Here is a tiny trained network, its code and every weight. The questions are about switching its units off for an input and a class, where a switched-off unit gives its printed mean instead of its output.

import numpy as np


def w(rows, s, z=0):
    codes = np.array(rows[::2]) - 128.0
    scale = np.full(codes.shape[1], s)
    scale[-1] = z or s
    return codes * scale


def norm(h):
    return h / np.sqrt((h * h).mean(-1, keepdims=True) + 1e-5)


def f(y):
    return np.maximum(y, 0)


def log_softmax(a):
    a = a - a.max(-1, keepdims=True)
    return a - np.log(np.exp(a).sum(-1, keepdims=True))


def net(x, mask):
    res = np.array(x, float).reshape(1, 7) / 4 @ E
    u = 0
    for l in range(2):
        y = f(norm(res) @ A[l][:, :-1].T + A[l][:, -1])
        res = res + np.where(mask[u : u + 11], y, B[l][:, -1]) @ B[l][:, :-1]
        u += 11
    return log_softmax(norm(res)[-1] @ U[:, :-1].T + U[:, -1])


A, B = {}, {}
E = w([
[139,139,138,158,140,131,131,105,112,124,139],'x0',
[56,34,231,211,109,115,182,158,117,180,180],'x1',
[134,181,118,202,132,80,140,185,189,60,59],'x2',
[128,107,128,119,127,145,148,141,128,100,108],'x3',
[33,57,95,142,191,75,132,88,182,217,3],'x4',
[135,151,131,138,158,164,160,185,97,150,113],'x5',
[118,132,108,111,84,140,161,126,145,152,123],'x6',
],0.0058)
A[0] = w([
[106,126,45,79,179,153,122,101,118,126,68,97],'L0N0',
[101,141,115,130,173,167,106,59,154,176,35,77],'L0N1',
[138,148,193,75,90,190,120,123,123,109,168,159],'L0N2',
[66,101,165,171,91,99,166,190,123,105,206,67],'L0N3',
[110,84,99,254,184,165,134,175,244,122,120,3],'L0N4',
[141,138,152,80,114,184,102,80,21,134,148,179],'L0N5',
[81,178,159,222,103,5,87,104,166,119,105,97],'L0N6',
[134,126,125,178,104,120,52,109,113,169,151,62],'L0N7',
[64,108,167,146,138,134,168,72,95,154,75,136],'L0N8',
[169,117,99,141,132,175,138,163,157,68,84,134],'L0N9',
[185,199,109,205,74,76,35,157,92,131,153,131],'L0N10',
],0.006,0.0037)
B[0] = w([
[129,119,107,167,154,55,138,98,57,118,255,230],'L0N0',
[54,199,188,176,71,55,142,112,2,67,162,236],'L0N1',
[140,136,169,84,189,41,177,44,154,172,64,229],'L0N2',
[45,194,145,145,150,19,199,59,64,118,132,222],'L0N3',
[216,75,127,100,31,45,206,166,176,222,98,221],'L0N4',
[172,116,119,56,179,68,110,136,121,161,11,253],'L0N5',
[155,107,116,120,147,136,193,188,134,135,61,247],'L0N6',
[56,98,167,5,173,156,159,161,139,141,116,144],'L0N7',
[210,111,124,153,79,209,72,147,100,162,137,250],'L0N8',
[158,186,153,173,54,128,113,75,167,146,140,210],'L0N9',
[132,134,98,144,45,150,137,113,156,88,146,245],'L0N10',
],0.0055,0.0043)
A[1] = w([
[104,21,194,158,101,201,61,141,114,179,178,29],'L1N0',
[114,108,156,52,133,108,104,97,2,104,225,185],'L1N1',
[141,172,122,149,32,212,86,142,139,116,159,127],'L1N2',
[53,171,164,242,138,80,142,132,135,68,144,5],'L1N3',
[75,125,13,156,152,156,117,76,25,71,211,84],'L1N4',
[76,208,155,211,70,94,152,162,166,26,164,90],'L1N5',
[93,167,76,214,83,62,188,159,111,117,176,12],'L1N6',
[193,192,90,161,70,237,113,184,252,69,150,116],'L1N7',
[89,153,156,133,144,102,178,173,112,133,183,144],'L1N8',
[57,41,93,186,134,165,109,169,74,219,127,77],'L1N9',
[233,129,75,46,185,177,107,65,179,156,149,99],'L1N10',
],0.0062,0.0022)
B[1] = w([
[109,208,108,167,198,255,66,120,159,38,178,174],'L1N0',
[157,81,177,177,33,100,162,153,188,213,104,254],'L1N1',
[121,25,152,171,139,124,152,101,83,217,194,165],'L1N2',
[184,166,70,8,121,129,106,225,84,59,89,187],'L1N3',
[151,56,182,173,106,174,236,88,151,176,80,176],'L1N4',
[92,124,92,83,122,190,63,188,159,48,160,233],'L1N5',
[166,151,73,68,153,167,83,165,69,103,130,229],'L1N6',
[48,117,169,163,232,146,111,50,182,206,189,206],'L1N7',
[115,106,135,100,134,63,116,86,121,179,69,180],'L1N8',
[128,134,151,142,166,170,95,56,194,60,172,220],'L1N9',
[50,178,21,154,161,175,106,232,110,10,124,203],'L1N10',
],0.0073,0.006)
U = w([
[151,191,57,67,125,97,113,196,96,60,129,2],'0',
[155,33,240,165,96,65,200,109,127,246,84,235],'1',
[79,125,178,196,204,215,76,69,196,109,229,142],'2',
],0.011,0.00066)

Each question gives the input, the list of numbers given to net, and the class t.
The units are the neurons (one row each of A and B). Each row of codes is followed by its name. A weight is (code - 128) times the scale printed after its matrix; where a second scale follows, it is the last column's (A, B and U).
mask holds one flag per neuron, layer by layer. A switched-off neuron (its flag False) gives its mean, the last column of its row in B, instead of its output. The means were averaged over made-up inputs and are rounded, as every weight is.
A unit's drop is (log p(t) with every unit on - log p(t) with that unit switched off) / (log p(t) with every unit on - log p(t) with every unit switched off).
The circuit of an input: a set's keep is (log p(t) with only the set's units on - log p(t) with every unit switched off) / (log p(t) with every unit on - log p(t) with every unit switched off). Starting from the 12 units with the biggest drops (on a tie, the unit counted first), units are removed one at a time, each time the one whose removal leaves the highest keep (on an exact tie, the one counted first), for as long as the keep stays at least 0.8.
units of the circuit, in order: the units of the circuit, biggest drop first
k most important neurons: the k neurons with the biggest drops, biggest first
k most important neurons of layer l: the k neurons of layer l with the biggest drops, biggest first
drop when u is switched off: that unit's drop, to one decimal
input [2,3,5,1,0,1,6], class 0: units of the circuit, in order : [L1N6]
input [3,-3,0,1,1,-2,1], class 1: units of the circuit, in order : [L1N4, L0N0]
input [-4,-1,1,-3,-7,7,5], class 2: 4 most important neurons : [L1N7, L0N10, L0N1, L0N0]
input [6,0,-7,1,-2,3,8], class 0: 2 most important neurons of layer 0 : [L0N1, L0N5]
input [-1,1,-3,-8,4,-4,3], class 2: 2 most important neurons : [L1N0, L0N8]
input [-3,-8,-1,3,7,-8,-5], class 1: 2 most important neurons : [L1N4, L0N1]
input [8,-6,1,-6,-7,3,3], class 2: 2 most important neurons of layer 0 : [L0N10, L0N3]
input [5,0,-3,1,2,-2,-7], class 1: 2 most important neurons : [L0N1, L1N1]
input [8,6,0,5,2,3,2], class 2: 2 most important neurons of layer 0 : [L0N8, L0N2]
input [-6,-1,4,5,8,-2,2], class 0: 4 most important neurons : [L0N1, L0N5, L0N0, L1N1]
input [-5,7,7,1,0,3,-2], class 0: 3 most important neurons of layer 0 : [L0N3, L0N5, L0N2]
input [7,-5,-1,3,6,-3,0], class 1: 2 most important neurons : [L1N4, L1N1]
input [-7,-1,7,5,-7,-6,-5], class 2: drop when L1N7 is switched off : 0.7
input [4,7,-5,-6,4,-8,0], class 2: units of the circuit, in order : [L1N0]
input [-1,-4,7,3,-2,0,2], class 2: drop when L1N7 is switched off : 0.5
input [-6,-1,8,-6,-5,0,-8], class 2: drop when L1N7 is switched off : 1.0
